Below are the code and all the weights of a small trained network. Each question names an input and a class and asks about switching units off, where a switched-off unit gives its printed mean instead of its output.

import numpy as np


def w(rows, s, z=0):
    codes = np.array(rows[::2]) - 128.0
    scale = np.full(codes.shape[1], s)
    scale[-1] = z or s
    return codes * scale


def f(y):
    return y / 2 * (1 + np.tanh(0.7978845608 * (y + 0.044715 * y**3)))


def log_softmax(a):
    a = a - a.max(-1, keepdims=True)
    return a - np.log(np.exp(a).sum(-1, keepdims=True))


def net(x, mask):
    res = np.array(x, float).reshape(1, 2) / 4 @ E
    y = f(res @ A[0][:, :-1].T + A[0][:, -1])
    res = res + np.where(mask, y, B[0][:, -1]) @ B[0][:, :-1]
    return log_softmax(res[-1] @ U[:, :-1].T + U[:, -1])


A, B = {}, {}
E = w([
[176,201,71,23,137,130,38,193,165],'x0',
[112,248,197,167,170,38,123,112,181],'x1',
],0.011)
A[0] = w([
[70,98,193,175,148,141,255,51,73,104],'n0',
[160,104,140,82,69,234,195,151,153,46],'n1',
[88,199,156,161,162,103,131,97,192,53],'n2',
[106,25,59,123,47,163,104,137,167,69],'n3',
[144,155,167,147,189,45,133,168,112,255],'n4',
[176,146,118,60,160,115,11,192,124,109],'n5',
[156,46,88,133,32,133,93,202,57,224],'n6',
],0.0091,0.0076)
B[0] = w([
[121,97,183,141,104,203,122,197,146,236],'n0',
[215,157,188,86,78,82,118,87,245,166],'n1',
[152,137,194,150,153,108,115,104,206,181],'n2',
[207,189,137,126,85,151,93,134,148,196],'n3',
[75,161,99,208,252,191,75,83,133,224],'n4',
[146,118,177,86,104,143,146,225,101,227],'n5',
[110,194,101,146,168,192,86,54,104,246],'n6',
],0.014,0.013)
U = w([
[160,230,152,193,139,138,69,37,204,103],'0',
[125,133,204,151,101,181,126,254,136,138],'1',
[39,178,51,195,174,194,84,60,39,255],'2',
[101,119,103,131,87,98,186,112,164,90],'3',
[103,114,121,101,101,94,213,86,136,97],'4',
[107,56,95,112,113,65,151,93,145,94],'5',
[99,71,115,91,119,53,186,67,88,97],'6',
],0.0093,0.008)

Each question gives the input, the list of numbers given to net, and the class t.
The units are the neurons (one row each of A and B). Each row of codes is followed by its name. A weight is (code - 128) times the scale printed after its matrix; where a second scale follows, it is the last column's (A, B and U).
mask holds one flag per neuron, in row order. A switched-off neuron (its flag False) gives its mean, the last column of its row in B, instead of its output. The means were averaged over made-up inputs and are rounded, as every weight is.
A unit's drop is (log p(t) with every unit on - log p(t) with that unit switched off) / (log p(t) with every unit on - log p(t) with every unit switched off).
The circuit of an input: a set's keep is (log p(t) with only the set's units on - log p(t) with every unit switched off) / (log p(t) with every unit on - log p(t) with every unit switched off). Starting from all 7 units, units are removed one at a time, each time the one whose removal leaves the highest keep (on an exact tie, the one counted first), for as long as the keep stays at least 0.8.
circuit, biggest first: the units of the circuit, biggest drop first
unit that matters most: the unit with the biggest drop
k most important neurons: the k neurons with the biggest drops, biggest first
drop of u: that unit's drop, to one decimal
input [-7,-4], class 1: circuit, biggest first -> n0
input [0,3], class 2: circuit, biggest first -> n1, n3
input [-6,-7], class 0: 3 most important neurons -> n6, n5, n1
input [1,-3], class 2: 2 most important neurons -> n2, n6
input [3,2], class 2: 3 most important neurons -> n0, n1, n4
input [-4,-6], class 0: 2 most important neurons -> n6, n1
input [-7,6], class 1: 2 most important neurons -> n0, n6
input [-2,3], class 2: 4 most important neurons -> n1, n3, n5, n4
input [5,-6], class 0: 4 most important neurons -> n6, n0, n1, n3
input [-2,0], class 2: 2 most important neurons -> n5, n1
input [-1,1], class 2: 2 most important neurons -> n1, n5
input [-4,-7], class 0: 2 most important neurons -> n1, n6
input [-5,4], class 1: drop of n0 -> 1.8
input [3,-5], class 0: unit that matters most -> n6
input [-5,2], class 1: drop of n6 -> 1.0
input [3,-2], class 2: drop of n6 -> 0.3
